Table B holds the same points as the rows below and some others, measured another way and shuffled. Each row below is followed by which row of B it is.
B:
[[ 281  -32  228 -236  131  -45 -321  514   29 -266   28 -106 -328  201
     1   48 -138  -94  404 -272  -75  -23  -51  359  -78 -160   49  -45
    86  -36 -273   88  210   56 -203 -675   55  273]
 [-153   90  -33  -56  121   -6  156   19   45   77   61   -3  -32  -58
    78   42    5  -91  -92 -156  255 -268  293 -131  -28  -57 -270  237
    44   21  -59   64 -247  -31  -53  264   41  -62]
 [ 240  -23  -47    1  165  185 -271   88  -88  -92 -107 -162   -5  -40
   -73 -188   42  -37    8  116 -187   24   15  -52 -306  -41    5    5
   -13  -44  108  135  -88  338 -133   11  -32  177]
 [ -59   39 -240  -29   50   77  -46    2   33  -38 -125 -187   70  131
    82   19  125  -67   95  -79 -150  120   16 -148 -163  -26  -63  155
   -85   31   32  124 -116  -30  -52  -31 -159  -71]
 [ 111  137 -508   29  -51  -12   -7  174  251   27 -137  -68  187 -275
    48   69  117  153   81  144 -216  188 -240  136 -110  -93  193  216
   -13  108  180   96   81 -212 -240 -217 -181  -90]
 [ 348   89 -212  143   49  -48  -15  316    0  139  -22 -162 -168 -459
    21  116   44  271 -115   32  -47  -47  -36   56 -224 -143   22   81
   122   77   44  -40  116  123 -324  -36 -291  101]
 [ 132   24 -143  113   -9   22   72   41  -17  145 -107  -58  -92 -340
   -41   96  114  162  -91  -19   98  -95   80 -131 -173   -6 -134   64
    94   45   63  -14 -117   19 -167  185 -198  -56]
 [ -11   40 -207   55  -19   36   20   11  -39   34 -149 -247  -54   95
   102  145  162   38   78 -180 -118  144   27 -227 -155   -5 -114  105
   -52   62  -15   31  -70  -60  -76  -34 -341 -112]
 [ 201   42  131  -13  215  251 -322   22 -148 -156  -58 -116   49  112
   -73 -321  -15 -159  -44  131 -191   -4   59  -65 -195   -2   25   12
   -23  -71  133  158 -112  466 -106   70   43  207]
 [ 176  103  -74 -129  182   -5 -145  351  137  -97   82  -23   -6 -132
    23  -86 -101  -55   59   47  -30 -117   -1  267  -95 -176   70  163
    60   12   -4  137   49   97 -220 -208  133  188]
 [ 216  -37  353 -250  208   55 -391  400  -78 -328   42 -165 -287  411
     9  -86 -150 -236  357 -270 -123  -24   38  227  -97 -118   -4  -59
    26  -74 -254  126  115  232 -125 -556   97  319]
 [ 280   16 -242  -79  136 -143  -67  546  156    5   65 -169 -219 -321
    70  164  -50  154  107  -91  -18 -106   -5  275 -259 -283   -3  123
   106   56 -146   53  147  -19 -290 -337  -58  200]
 [ 101   -7  280  -24  -40  167 -170 -100 -109 -108 -175   83  -86  120
  -148  -83   45  -86  156  -93   57  -15   14  -63   34  163  -46  -85
    64  -55   35   47 -118   83  -77  -54  -35  -33]
 [ -69  -13 -104   86   31  105  119 -184  -73  140 -124  -49  -23 -166
   -35   28  159   22 -134  -62  168 -148  242 -341 -187   66 -296  103
    25    5   73   35 -335   56  -23  433 -125 -130]
 [ 165  -29   64   40 -153   56  -52   -8   15    8 -221  114 -131 -191
  -166  104  109  130  168  -73  101   -5  -81   15  -15  121  -20  -77
   126    6   39  -10  -58 -134 -156 -112 -134 -108]
 [  40 -201 -187 -198  -47  -24  -49  158  236  -72 -181   90 -123 -193
  -153  163   97   37  375 -138  157  -97   15  138 -246  -42 -166    3
    78  -24 -108  138 -173 -320  -55 -242  155  -41]
 [  60  270 -208  148   25  -78  156  173  -10  155   38 -212  -41 -132
   225  158   47  125 -168 -117  -53   27   27  -93   29 -102   -1  254
    31  137   18  -58   99  -11 -259   27 -417  -76]
 [ 229  279 -401  130   26 -136   83  396  136  132   46 -207    2 -339
   206  169   17  238 -111   24 -176   90 -158  153  -39 -207  188  269
    55  170   64  -36  270  -67 -374 -214 -383   12]
 [ 221  124  101 -161  171 -154  -97  576  100  -96  184  -83 -275  -44
   121  107 -186  -17  151 -224   62 -179   48  365    4 -252   25  141
   132   40 -247   32  223   18 -279 -454   23  237]
 [-498 -272 -355 -178 -393  181  181 -664  368  -21 -565  443  323   -9
  -331  142  406  -94  495  -51  312   73  -31 -261  -31  390 -285   30
   -52  -41  188  220 -652 -828  262  175  236 -632]
 [ -58  276  177   93   -8   41  106  -82  -93   67   17   28    1   80
    99   -2   -4  -70 -149 -126  114  -84  106 -138  261   87  -44  176
    60   61   61  -45  -50   31 -152  162 -216 -142]
 [-330   74 -189  -31 -192  111  183 -402  196   40 -252  255  288   15
   -72   23  198  -97  113  -10  177   15    9 -183  158  221 -110  190
   -23   36  197  113 -354 -419   42  222   28 -419]
 [ -40 -140 -245    4 -264   98   98 -289  233   87 -375  342  122 -444
  -317   99  255  146  195   96  257  -55  -76  -60  -96  223 -119  -16
   104   -5  211   88 -351 -433  -32  164   90 -330]
 [ -13   42  501 -259  272  134 -297  150 -140 -304   99  -67 -160  564
    32 -217 -178 -421  200 -261   30 -158  229   52   45  -35 -128   31
    -6 -106 -201  157  -92  307  -14 -204  223  234]
 [ 447  199 -145  161   33 -130   -9  476   23  142   62 -133 -211 -529
    60  152  -40  323 -136   21  -44  -63 -110  224  -86 -192  146   99
   184  116   19  -92  291  104 -437 -193 -338  145]
 [  87  305 -236   82  220 -199  260  430   96  234  290 -153  -98 -436
   271  139 -104  134 -358  -69  171 -318  225   85  -24 -303  -98  389
   128  142  -61  -47   77   81 -327  190 -169   86]
 [ 171   24  172   45  -51   80  -89   20  -93  -10 -136   11 -166  -52
   -95   33   52   50   81 -115   68  -34    8  -45  -12   88  -50  -57
   102   -3    0  -16  -37   50 -154  -58 -170  -17]
 [-513 -146 -132 -136 -329  269  113 -763  224  -72 -508  426  383  218
  -280  -16  343 -220  376  -30  241   98    0 -336  119  449 -228   37
   -81  -59  242  207 -635 -612  267  263  208 -600]
 [ 353   61 -238  119  110  -15  -76  329  -19   93  -19 -235 -143 -392
    23   63   41  228 -103   50 -121  -24  -20   39 -308 -170   24   77
    85   61   42    5   98  194 -297  -46 -255  154]
 [ 349   52  191   84  184   79 -237  265 -285  -49    7 -348 -301   69
    55  -35  -20   33  -54 -142 -176    8   87 -101 -226  -96  -41  -46
    46   -4  -88  -21  107  464 -214 -105 -318  256]
 [ 135   82   26  -48  281  -99  -31  444 -118    3  187 -368 -331   63
   228  115  -87  -29  -54 -313    7 -175  273  -31 -223 -273 -209  164
    42   38 -273    7   59  257 -181  -93 -181  244]
 [ 202  -81  -54 -172  161   20 -235  351   85 -157  -22 -118 -150  -15
   -38  -12  -39  -52  242  -82  -70  -58   20  192 -272 -160  -32   34
    32  -34 -118  152   -2   84 -143 -327  105  214]
 [  18  119   16  -67  260   18  -30  219  -53  -23  138 -200  -90   71
   149  -55  -69 -133  -97 -131   26 -182  250  -54 -127 -168 -160  211
     7    8  -90   85  -84  243 -120   87  -11  152]
 [-327   35  -39  -34 -121  186   85 -442   35  -13 -259  127  208  239
   -53  -25  201 -184  116  -95  109   49   90 -321   96  250 -180  122
   -68   -5  135  115 -384 -236  104  243  -29 -352]
 [-215  114  -47   32 -181   76  170 -300   81   64 -206  173  126   27
   -36   83  161  -35   67  -99  176    4   23 -187  190  201 -100  136
    19   48  121   27 -229 -324  -25  162 -125 -356]
 [-362 -190 -340 -136 -303  199   67 -538  292  -58 -499  306  320   48
  -261   57  347  -89  416    6  134  148  -83 -221  -60  320 -163   41
   -82  -29  208  215 -513 -613  181   95  146 -497]
 [ -85    2 -326   61 -144   72  199 -239  213  172 -227  254  194 -495
  -176   58  202  130  -42  156  259 -137   34 -110  -77  128 -130  140
    87   36  244   77 -337 -300  -74  365   42 -290]
 [ 340  -99 -470  -39  157  -79 -203  553   73  -50  -65 -487 -222 -147
   119  184   79  186  207 -107 -350  179  -88  103 -557 -315    6   70
   -35   59 -145   97  176   92 -237 -450 -285  250]
 [ -16 -102  233  -59 -104  242 -150 -317  -33 -110 -294  240   32   78
  -277 -129  125 -123  208   -6  141  -42   24 -127    6  270 -108 -115
    56  -86  128  107 -314  -40   28   90  121 -146]
 [ 245   76  185   29  161  168 -252   99 -172  -96  -32 -133  -77   60
   -33 -189  -27  -78  -47   23 -122  -27   45  -39 -124  -11   16   -6
    31  -37   61   65  -16  396 -168    6  -89  182]
 [  32  -41 -185   22 -186   82   62 -178  194   75 -280  293  103 -423
  -245   51  176  137  108  120  205  -70  -77    5  -44  161  -43   22
   115   15  210   67 -241 -296 -107  123   54 -241]
 [ 203  135 -142  116  242   61  -56  215 -125   89   72 -301  -63 -194
   117  -82    0   59 -270   49 -110  -90  156 -133 -279 -170  -72  170
    12   39   57   39  -27  405 -214  217 -212  180]
 [  52   49  129   -3  151  267 -201 -165 -124  -94  -96   -9  120   86
  -100 -299   31 -180  -80  128  -50  -59  114 -163 -112   89  -57   46
   -18  -67  179  145 -245  343  -36  250   79   56]
 [  48 -210  126 -291 -142  -10 -166  160  211 -220 -222  209 -220   92
  -206  165   42  -59  614 -274  175  -31  -88  272  -27   66  -78 -121
   105  -59 -201  119  -66 -413  -45 -567  198  -55]
 [  43  107 -156   75   56   51  -31   70  -90   17  -75 -309  -46  135
   153   70  105    7   -2 -150 -188  145   28 -210 -138  -47  -59  129
   -66   66   -7   25   -5   95 -122  -35 -363  -25]
 [-170  190  -82   58  133  -42  308   -3  -10  213  129  -44  -33 -184
   160   80   12  -21 -306 -144  308 -331  373 -235    8  -77 -315  315
    69   66  -23   -8 -246   27 -103  486  -95 -101]
 [  17    7  118   -1  -49  159  -48 -190   -3  -15 -171  192   42 -105
  -178  -91   80  -46   42   36  166 -114   58  -85   11  160  -85    2
    81  -43  135   77 -246   -6  -63  175   65 -111]
 [ -93  212  138   47  -57  112   52 -192  -36   10  -87  108   95  119
    11  -53   45 -101  -35  -61   88  -14   29 -130  245  158  -13  130
    32   30  124   16 -116  -44  -98  128 -127 -195]
 [-288 -321 -155  -94 -494  201  160 -703  324   48 -626  661  213 -349
  -536  127  394   63  443   51  498  -66  -66 -181    3  492 -263 -133
   106  -73  257  140 -657 -792  176  263  283 -624]
 [-119   44    7  -67   93  -32  139   66   18   61   36  -35 -124  -23
    75  114   14  -69  -12 -235  255 -242  282 -116  -49  -61 -284  176
    58   22 -129   36 -201  -58  -58  160   -7  -55]
 [ 110  162  200   82  -38   35   -3   32 -115   28  -52  -11 -135   18
    20   52   11   25  -15 -156   68  -34   23  -63  139   76  -15   38
    97   40    3  -59   37   41 -187  -36 -256  -55]
 [ 324   88  -26  -89  208 -115 -121  585   87  -44  163 -124 -237 -254
    74   54 -152   71   43  -74   14 -190   39  331 -154 -280   32  126
   135   36 -146   46  188  140 -317 -313   15  291]
 [ 226   52  390 -208  299  -61 -271  566 -145 -228  203 -283 -439  372
   159   25 -225 -195  208 -406  -34 -145  180  200  -70 -232  -91   28
    67  -28 -388   44  195  306 -187 -489  -28  377]
 [  29  230  174  -67  337  -26  -19  327  -98  -25  285 -203 -139  128
   231  -87 -185 -189 -194 -172   70 -274  311   12    2 -218 -140  270
    38   15 -144   49   -3  344 -177   80   -1  229]
 [ 447   37 -285  158  195  -36 -137  478 -117   86   14 -467 -260 -338
   113   99   43  262 -133  -13 -257   40    8  -17 -464 -272   -1   64
    45   69  -37  -15  178  363 -328 -104 -411  279]
 [  11  104   88  -24  339   57  -55  188 -205  -12  163 -352 -159  201
   206  -83  -63 -178 -181 -198  -19 -180  365 -228 -211 -175 -256  195
   -31   -8 -133   67 -126  431  -77  205 -106  205]
 [  11  -96 -117 -192  149  220 -334    2   51 -265 -177 -129  133  300
   -71 -215   67 -238  282   40 -251  138  -24  -21 -279   -7   -3   43
  -126  -77   61  271 -188  125   25 -185  154   92]
 [-318 -230  112 -287 -208   73   71 -296  238 -114 -299  428  -11   90
  -272  126  142 -180  495 -249  456 -187  124  -21   81  252 -324  -32
    81  -80  -84  154 -464 -579  156  -42  361 -332]
 [ 287  172   79  128  110  -39  -98  337 -215   23   51 -378 -298   62
   184  108  -24   94  -71 -228 -184   68   24  -63  -83 -128   10   61
    44   70 -119  -87  236  281 -283 -200 -479  159]
 [-333 -330  322 -399 -325  152  -74 -411  263 -272 -437  599  -14  297
  -428   87  154 -272  778 -298  474 -106    8   64  181  398 -260 -190
    86 -148  -90  199 -486 -710  232 -276  494 -385]
 [ -39  177  -16   70  169   48    5   74 -194   21   47 -374  -83  281
   244   20   33 -104 -130 -232 -135   38  198 -298  -81  -80 -150  197
   -77   53  -72   12  -37  243  -98  106 -353   27]
 [ 317  208   42  135    4  -89   -1  337  -49   90   38 -107 -226 -248
    83  144  -40  201  -70 -106   -8  -35  -65  125   53  -96   95   75
   151   98  -31 -102  248   67 -354 -202 -354   68]
 [ 215  153 -194  123  314   52  -66  270 -159   88  116 -418  -69 -147
   186  -88   -2   37 -318   35 -185  -75  193 -167 -343 -234  -87  209
   -21   50   35   48   -5  494 -221  229 -260  237]
 [ 256    2   66  101  -44   22  -65  126 -119   53 -133 -110 -256 -163
   -52  131   82  164   54 -145   21   -5    5  -70 -124   23  -70  -66
   111   23  -34  -54   34   65 -203  -85 -303   18]
 [ 271  231  246  103  100   28 -106  223 -166    5   64 -117 -174  -18
    76  -39  -85   25 -127  -84  -40  -59   21   36   87  -39   72   64
   110   39   -3  -56  163  290 -286  -80 -258  127]
 [ 248  -67  -17   65  -54   27  -82  117  -60   32 -179  -91 -234 -203
  -101  138  113  169  121 -119   17    4  -16  -44 -208   18  -83  -74
   103    9  -29  -16  -10    8 -175 -108 -237    5]
 [-136 -317   58 -306 -128  176 -163 -232  216 -222 -356  340   25   86
  -363  -28  142 -184  550  -89  241  -87   25   40 -136  212 -210 -120
    32 -130  -11  242 -431 -365  141 -143  427 -167]
 [ 445  177 -186  127    7  -88  -52  422  103   98    8  -32 -104 -558
   -10   80  -31  300  -85  128  -69  -27 -195  291  -64 -146  222   90
   175  101  100  -46  265   48 -432 -222 -228  121]
 [ 108  327  -78  142  -91  -67  147  117   92  139    7   82   39 -283
    85  102    4  149 -134   12   66  -26 -109   99  252    2  148  209
   125  131  127  -73  143 -137 -315  -33 -276 -138]
 [-243 -276 -491 -210 -274   89   53 -283  424  -57 -465  297  227 -181
  -286  155  318   15  514   13  158   86 -126  -12 -212  178 -156   37
   -23  -22  120  237 -436 -706  112  -95  243 -398]
 [-105  162  116   46   30  122   13 -142 -136   -7  -63 -106   16  268
    91  -33   63 -140  -48 -162  -10   23  125 -260   93   90 -107  133
   -30   27   39   23 -131   86  -48  142 -222 -118]
 [-106  127  348   15  -82  167   -7 -297 -124  -42 -139  164   19  235
   -73  -80   54 -166   35 -133  162  -53   87 -193  259  246  -90   21
    52  -26   81   13 -197   -7  -29  147  -75 -193]]
Rows of B count from 0, top down.

[ 206 -154  -56 -148 -310  249  444 -354 -191  121  125 -257 -234  -13
   38  241  246  288  -62 -148   56   78  -43  -24  131 -168 -237  -56
 -194  256  602  -29  523   47]
31
[ 185 -223   88  100  293 -339  -80  250   25   43 -182  156  231  -56
  -51   56 -152 -311  513  -32  361 -235  -16 -142  -38  354 -176 -131
  269 -281 -654  200 -131 -170]
5
[-278  112  102  -64   -6  314  273 -104   20   29  152  170   82  324
    2 -297 -190  291 -136  351  -60   66   36   81  330  -89   52 -155
 -223   86  266 -426  -68  207]
68
[  90   83  106 -126  117  678  554 -314  128  236  -36   48  -27  127
   77  192  156  439   -7   99   60    8 -308 -307  154  -61 -408 -128
 -405  147  614 -268  746  333]
39
[-225  -41   21  -25   97  245  111   94   14   75   75  186  276   97
   15 -383  -70   65   76  343   81  -34  -11   70  218   57   17 -163
  -11 -238  -65 -285  -91  108]
50
[ 213 -130   52   72   37 -102  295  -14  -26  -67 -335    4  -35   26
 -132  298  -38   13  443   22  106 -113    3 -150  136   16 -170  -17
  -55  124  -86   25  -29 -106]
2
[ 212 -158   37  127  140 -308   46  199  -24  -80 -361   51  125  -83
 -119  196  -93 -197  591   76  208 -186    7  -66  104  129 -133  -86
  171 -115 -493  113 -273 -200]
42
[  -1 -393  -97 -238 -329  200  288 -316 -226  265  603 -152  -10   36
  133 -242  200  167 -277 -285  208  113  160   66   10   90 -139  -37
  -70  -12  491   10  635  100]
43
[ 130  -50  135   71  178  -26  219   -5  -12   -3 -209  132  -66  151
 -112  176 -116  -47  220    6  187 -145  -76 -231   28  146 -129 -113
  -28   85 -140   60    0  -84]
22
[-137 -398 -211  -33 -480  -21  245  -92 -412 -113  171 -149 -102   17
 -149 -327  161  -11  -85   18    0   76  341  275  163 -109  291   42
   34   46  193  -31 -250 -239]
10
[ 183  127  165   -4  109 -235 -207   53 -255  108  176    0 -255   68
   85  104  -96 -272 -220 -113  350 -160 -242   10 -116  149  -49 -432
  345  -24 -320  266 -125 -239]
25
[ 274 -173  150   41  284 -285    6   87   55  126  -55  113  113   13
   14  202 -155 -206  380 -193  389 -204  -64 -237  -87  365 -307 -147
  171 -138 -438  230  162  -81]
28
[-188 -169 -144 -113 -424  335  233 -188 -465   19  319 -128 -273   82
  -50 -367  268   63 -493   61   21   93   64  215   85 -162  272 -150
   -6   70  439  -58  -35 -155]
52
[ 102 -484 -215  155 -349 -550   26  208 -431 -302 -284 -163  -72 -176
 -293  -33   77 -391  458  -18  115 -113  359  233   93    6  283   70
  327  -64 -475  263 -720 -560]
66
[-114  -76   61  -20  139  394  340  -63   36   99  -26  189  118  167
  -49 -174    8  147   55  179   98  -47  -73 -170  120   95 -100  -92
 -179  -60  147 -196  204  129]
14
[  62  -24  -44   90 -212 -300  -64  124 -381 -185 -151 -117 -236  -34
 -131   32   -1 -229   63  144   66  -93   25  248  149 -145  222 -224
  283   52 -275   99 -643 -399]
32
[ 223  -29  104  -56   81  270  459 -220   74  122 -152   -9  -62   84
    0  342   46  267  221  -25  100  -44 -167 -272  124   -4 -378  -69
 -263  188  324  -87  494  145]
8
[ 171  131  196  136  316 -254 -143  217  -94  -12 -225  160 -104   73
  -64  165 -187 -327  164   67  302 -251 -240 -134  -55  202  -50 -347
  298  -77 -586  204 -358 -262]
13
[ 313  138  219  -54  268  108  186 -128  113  218  -62   36  -58   63
  128  410  -60  123  155  -73  256 -126 -333 -282   29  110 -463 -270
  -66   89   52   29  475  129]
36
[ -92  -77  -85 -138 -383  387  329 -290 -373   61  292 -158 -313  113
   -4 -180  243  204 -465   27   -5  110   -9  133  121 -207  117 -153
 -121  195  588 -105  166  -45]
23
[ 173   39  133   27  140  117  304  -89   23   44 -219   63  -90  116
  -51  278  -47   97  206   47  126 -104 -168 -222   98   26 -225 -146
 -121  142   57  -30  153   13]
54
[-268  176  114 -119   83  641  342 -179   45  178  209  190   60  292
   71 -303  -35  364 -297  337  -14   63 -175  -42  249  -73  -60 -230
 -287   31  458 -436  270  307]
71
[ 164  160   40  -73  -76   72  -18  -45 -235  107   74 -151 -209  -73
  118  143  120   -4 -134   80  158  -59 -289  110   90 -137 -124 -381
  169   16   51   30   15 -104]
1
[  48 -243  -33 -197 -241   98  115 -245 -296  252  567 -129 -144   47
  140 -178  144   29 -398 -284  277   43   27   64  -79  125  -88 -184
   84  -13  302  132  467  -25]
18
[-186  138  171 -177   96  532  323 -260   82  265  388  172   52  333
  152 -235 -104  381 -347  152   72   72 -143  -91  181   25 -174 -233
 -285   73  493 -362  490  364]
58
[ 269  298  220 -111  179  473  395 -300  100  238  -70  -14 -212  124
  134  469   68  360  -51   28  121  -41 -470 -311  103  -98 -486 -299
 -276  254  481 -138  663  246]
41
[ 190 -141   51 -212 -245 -230  273 -287  161  169  340 -225  248   33
  228  229 -220  469  367  -52   20  148  244  203  463 -140 -455   17
 -199  202  370 -322  470  347]
4
[ 309 -365  -85  -77 -385 -587  131 -103 -100  -13  102 -323  119 -153
   52  286  -93   97  544 -182   98   51  367  265  320  -82 -249   82
   87  128  -11   12   45  -62]
56
[ 200 -130  -11 -112 -214   90  262 -244 -218  133  171 -189 -202   -5
   58  174  166  124  -82 -180  157   14  -58  -13   47  -47 -202 -133
  -34  152  331   72  377  -35]
11
[  60   58    8 -150 -336  -31  258 -228  -27   35  177 -228   37   46
  135  138 -102  433  135  202 -115  151  110  313  509 -355 -191 -102
 -169  254  425 -389   81  199]
3
[ 265  -27   38 -230 -402   83  481 -505  -59  149  284 -353 -189   78
  166  424   30  549   -7 -141  -49  182   54   96  357 -308 -392  -43
 -322  477  798 -228  623  253]
69
